Look-ups in named tables: a row name and a column name give one cell, copied from the table.

Vuk =
	Baz	Zal	Papipa	Vav	Golupov	Fibakir	Puresi	Sozif	Rezuzog
Lon	56526	56208	64159	55745	41571	56418	59012	58341	61449
Pekik	50206	59251	35820	51901	56308	37345	49424	36698	59801
Zote	55959	65908	40574	57439	57276	32399	66309	40679	75657
Dazitas	57843	48607	66759	55760	56186	62008	66580	68733	52587
Gisigo	53341	61093	35508	55254	64974	32585	61672	39409	65622
Somovup	46226	49142	55652	46066	31489	63224	26362	47558	40817
Momov	59727	55137	53058	59493	71830	44810	80729	61640	64417
Kebo	43293	40013	60630	42081	30815	75072	16160	53482	24792
Zed	47434	51513	36893	48722	59772	44402	42557	40631	46150

What is the Golupov of Gisigo in Vuk?
64974
What is the Baz of Pekik in Vuk?
50206
What is the Papipa of Zed in Vuk?
36893
What is the Vav of Dazitas in Vuk?
55760
What is the Puresi of Lon in Vuk?
59012
What is the Rezuzog of Lon in Vuk?
61449
What is the Papipa of Somovup in Vuk?
55652
What is the Vav of Zed in Vuk?
48722
What is the Fibakir of Zed in Vuk?
44402
What is the Rezuzog of Somovup in Vuk?
40817
What is the Sozif of Somovup in Vuk?
47558
What is the Rezuzog of Dazitas in Vuk?
52587
What is the Zal of Zed in Vuk?
51513
What is the Zal of Kebo in Vuk?
40013
What is the Golupov of Lon in Vuk?
41571
What is the Zal of Somovup in Vuk?
49142

Poro:
|  | Tazati | Beg | Zetom | Zodug |
|---|---|---|---|---|
| Rap | -7.702 | 5.826 | -2.436 | -2.119 |
| Vofeli | 2.504 | -3.307 | 3.471 | 0.857 |
| Viminop | -4.838 | 3.149 | -0.836 | -2.175 |
| Vanog | 2.803 | -3.372 | 2.484 | 0.513 |
| Topodu | 2.404 | -3.365 | 3.527 | 1.780 |
| Giko | -5.282 | 3.808 | -3.251 | -6.467 |
| Megares | -7.216 | 5.018 | -1.748 | -1.830 |
| Gevora | 1.384 | -2.556 | 4.465 | 4.287 |
| Kug | -4.898 | 3.379 | -1.240 | -2.340 |
| Dap | 1.472 | -3.726 | 3.912 | 1.683 |
| Vumep | -4.958 | 2.603 | -1.285 | -2.345 |
| Taz | -4.443 | 4.513 | -4.026 | -3.692 |
| Tik | -4.241 | 3.526 | -0.072 | -2.714 |
| Sukito | 2.307 | -3.507 | 2.438 | -0.607 |

Beg of Vumep = 2.603
Zodug of Rap = -2.119
Beg of Topodu = -3.365
Beg of Vofeli = -3.307
Tazati of Megares = -7.216
Zetom of Rap = -2.436
Zetom of Vofeli = 3.471
Zodug of Gevora = 4.287
Beg of Gevora = -2.556
Beg of Sukito = -3.507
Beg of Viminop = 3.149
Tazati of Vanog = 2.803
Beg of Taz = 4.513
Tazati of Topodu = 2.404
Tazati of Tik = -4.241
Zodug of Vumep = -2.345

Tiko.csv
,Kezu,Piguvud,Fof,Kes,Galoron,Rirurup,Zamaril,Ladem
Nud,-84,-407,366,-15,-762,-115,-461,-428
Defam,-87,-415,432,-133,-726,136,-601,-384
Giz,-697,-528,234,124,-565,-983,-123,-85
Biluda,-678,-541,143,-176,-567,-697,-335,670
Poni,-692,-560,289,-247,-458,-685,-241,442
Muvofen,-51,-333,437,52,-708,8,-525,-297
Sela,-58,-479,388,110,-660,-50,-571,-524
Nalave,-648,-220,-99,-434,-665,-117,-516,-523
Laguk,-159,-371,466,71,-717,-82,-337,-517
Pur,-97,-434,369,9,-701,29,-540,-521

What is the Piguvud of Nalave in Tiko? -220
What is the Kes of Nud in Tiko? -15
What is the Rirurup of Sela in Tiko? -50
What is the Ladem of Pur in Tiko? -521
What is the Kezu of Muvofen in Tiko? -51
What is the Fof of Poni in Tiko? 289
What is the Ladem of Nalave in Tiko? -523
What is the Kezu of Sela in Tiko? -58
What is the Galoron of Sela in Tiko? -660
What is the Galoron of Muvofen in Tiko? -708
What is the Fof of Sela in Tiko? 388
What is the Kezu of Giz in Tiko? -697
What is the Ladem of Poni in Tiko? 442
What is the Rirurup of Pur in Tiko? 29
What is the Zamaril of Defam in Tiko? -601
What is the Ladem of Nud in Tiko? -428
What is the Rirurup of Nud in Tiko? -115
What is the Kes of Pur in Tiko? 9
What is the Fof of Pur in Tiko? 369
What is the Fof of Laguk in Tiko? 466
Row with the largest Fof: Laguk

